Each row was made from one walk, in order. Every step used is in the known rows, and no mark comes twice. Write each row's walk.
In the rows, zero is written as 128.
Known rows
v > r: [140 109 133 134 154 106 113 129 134 119 131 104  88 133 124 132 148 135
 127 110 129 131 146 174 129]
x > r > p > v: [ 96 136 133  99  87 181 138 165 135 112 177 132 154  81 113 135 124  85
 200 108  92 126  93 139 186]
k > x: [117 125 144 117 132 150 158 151 129 109 138 134  97  99 133 137 136 106
 135 139 125 114 122 140 130]
v > r > p > k > h > x: [115 133 184 150 137 102  93 178 167 142 174 143  97  98 111 152 144 120
 164 101  92  53 167 189  90]
h > v > r > p > k: [158  70  97 119 181 103  97 160 166 107 113 145 136 128 132 147 151 127
 148 109 138  88 149 161  79]
k > h > x > r > p > v: [ 78 158 189 114  55 184 128 165 151 150 205 159 140  52 115 141 137  80
 211  86  72  98 103 181 177]
r > p: [118 123 136 114 112 137 141 160 135 136 175 147 123 114 117 155 119 109
 135 126 113  83 146 133 123]
x > k: [125 116 125 140 115 145 122 122 108 148 136 146 130 110 124 159 117 130
  79 121 135 143 141 132 134]
h > x: [101 137 154 131 109 146 130 152 128 145 140 149 120 135 127 128 125  95
 141 131 127 105 116 142 133]
v > r > p: [131 106 143 125 134 115 126 154 147 124 178 120  83 122 117 154 139 113
 137 108 113  86 162 183 127]
x > v > p > r: [186 133 123 128 179 102 118 147 144 156 146 120  51 141 129 131 121 124
  93 128 149  70 175 182 114]
v > r > p > k > h: [142 129 155 147 155  83  85 151 169 126 162 123 108  92 114 151 141 152
 150  98  92  73 180 177  85]
h > v > r > p: [155  63 116 113 146 117 119 148 156 129 149 149 106 124 136 158 164 118
 137  97 133  97 151 189 108]
x > h > v > r > p: [139  54 129 105 160 120  98 166 170 131 134 148 104 105 164 162 147 160
  91  84 134  83 183 225  93]
h > v > p: [170  72  95 120 163 146 101 125 124 114  95 156 110 138 153 129 125 126
 130 107 154 154 116 176 122]
x > h > p > v > r: [125  78 129  98 183 117  80 145 123 106 106  62 103  98 147 114 157 189
  73  95 133 167 144 231 171]
x > v: [157 142 117 117 146  99 134 134 143 147 122 122 124 116 134 119 129 141
 125 130 136  90 154 131  96]
k > h: [131 142 158 140 117 113 112 113 144 149 143 128 124  93 128 136 141 157
 129 105 107 121 150 151 120]
h > x > v: [135 150 145 124 127 115 137 156 138 162 136 145 112 128 134 121 132 112
 140 132 134  68 139 145 101]
h > x > r > p > k: [ 85 164 145 121 115 148 135 184 164 104 148 168 159 119 115 130 107  65
 216 120 108  66 107 104 121]
x > h: [114 120 139 119 139 126 107 147 141 128 119 124 123 115 156 131 111 172
  85 117 127 117 159 161 113]
p > k > x: [122 133 127 124 169 128 132 162 138  87 102 131 123 104 130 128 125 113
 145 151 124 105 119 112 103]
v > r > p > k: [133 113 125 131 170  97 102 169 155 105 146 120 108 126 119 148 131 124
 144 122 115  79 155 154  94]
k > x > r > p > v: [ 86 132 148  87  90 201 168 185 139  93 186 136 123  53 118 145 133  63
 210 120  90 110  90 154 193]
h > p > k > x: [122 122 117 113 193 108 133 149 130  75  86 106 130 112 125 116 143 130
 132 146 143 126 123 112 124]

Write each row's walk
[110 116 133 101  96 168 124 172 111 140 178 133 135  91 117 149 124 106
 144 132 101 114 116 159 165]
r > p > v
[135 126 147 133 139  94 112  94 135 134 129 106 129  94 122 119 159 173
 113  95 126 144 149 149 136]
k > h > p
[ 83 168 197 134  68 151 142 156 173 147 201 172 131  74 115 144 133  86
 211  83  83  69 132 156 142]
k > h > x > r > p
[112 107 150 113 186 115 109 210 164  90 141 121  81  83 151 161 123 145
 111 119 111  49 179 200  85]
v > r > p > k > x > h
[161 131 122 121 211  78 132 171 161  95 101 102  82 103 135 120 150 136
 141 132 139  68 162 160  71]
p > k > x > v > r
[143  95 149 125 155 105  84 108 128 130 137  70 101  80 118 116 182 173
 122  81 114 178 139 220 175]
k > h > p > v > r
[147 129 148 125 157  97 127 156 152 151 135 118  77 132 129 120 151 119
 138 112 138  71 156 191 105]
h > x > v > r
[133 118 141 117 128 125  97 110 117 137 129  91 141  73 119 114 164 168
 120 102 112 176 124 175 176]
k > h > p > v
[139  83 145 135 140 123  82 102 108 149 140  89 104  62 115 150 172 175
  73  73 123 197 152 225 186]
x > k > h > p > v > r
[156 117 131 139 165 130 116 142 130 139 153 124  54 154 122 138 117 108
  99 127 142 108 148 178 144]
v > p > r
[105 157 124 121 133 129 128 160 168  84 137 146 170 109 117 132 111  98
 203 118 104  86 117  85 118]
x > r > p > k
[111 151 184 147 100 131 117 132 143 166 155 152 112  97 127 137 140 124
 144 104 108 101 138 167 122]
k > h > x
[104 156 181 143 111 121 105 172 155 151 168 168 132  89 118 151 121 115
 165 121  90  50 147 146  90]
r > p > k > h > x
[158  79 147 126 135 103 106 131 171 148 161 152 104  85 134 162 175 149
 137  68 116  93 177 212 100]
k > h > v > r > p
[131 129 160 156 105 129 109 100 125 171 147 147 128  71 125 167 130 159
  84  96 113 137 162 156 123]
x > k > h
[116 166 164 150 142 141  93 139 158 101 117 156 125 108 129 110 104 109
 211  87 105 117 111 156 123]
v > p > k > h > x > r
[133 172 165 133 130  91 113 179 169 170 159 165 129  82 123 143 127 132
 162 119 100   9 176 149  59]
r > p > k > h > x > v
[133 116 148 145 128 111 109  86 120 150 137 125 128  76 118 154 146 177
  65  86 132 162 163 155 144]
x > k > h > p
[ 79 155 165 116  82 164 157 174 159 121 183 169 130 111 116 137 119  60
 206 108 104  73 108 131 153]
h > x > r > p
[178  85 123 134 152 130  90 105 142 137 110 157 106 100 151 137 140 154
 132  84 137 150 143 196 108]
k > h > v > p
[137 127 102 123 189  89 102 122 130  90  78 104 158 139 121 106 136 155
 123 136 145 145 123  98 118]
h > p > k
[168 143 149 139 173  54  95 156 183 142 153 116 101  80 119 142 145 169
 140  96 102  36 206 178  58]
x > v > r > p > k > h
[177  71 125 148 138 145  84  99 121 157 118 175 110  86 147 167 125 156
  86  76 144 162 154 205 115]
x > k > h > v > p
[136  84 116 105 171 122 102 127 111 103 119  66 104 116 114 113 172 146
 118 106 132 182 120 199 187]
h > p > v > r
[124 134 121 124 141 116 116 170 145 114 143 145 149 120 119 144 108 116
 147 141 113  77 141 108  96]
r > p > k
[119  83 119  98 172 134 118 201 173 102 105 173 135  76 171 162 123 139
 112 126 132  57 157 161  68]
r > p > k > x > h > v
[ 97  95 138  84 160 159 123 167 115 102 115  92 109  65 153 125 142 157
  84 124 128 153 123 196 176]
k > x > h > p > v
[123 116 116 114 199  88  82 139 143  93  68 102 158 123 149 108 120 197
  77 121 144 130 152 131 103]
x > h > p > k
[160  60 105 110 176 143  83 138 137 119  84 157 107 124 184 132 109 168
  88  96 151 136 146 207 104]
x > h > v > p
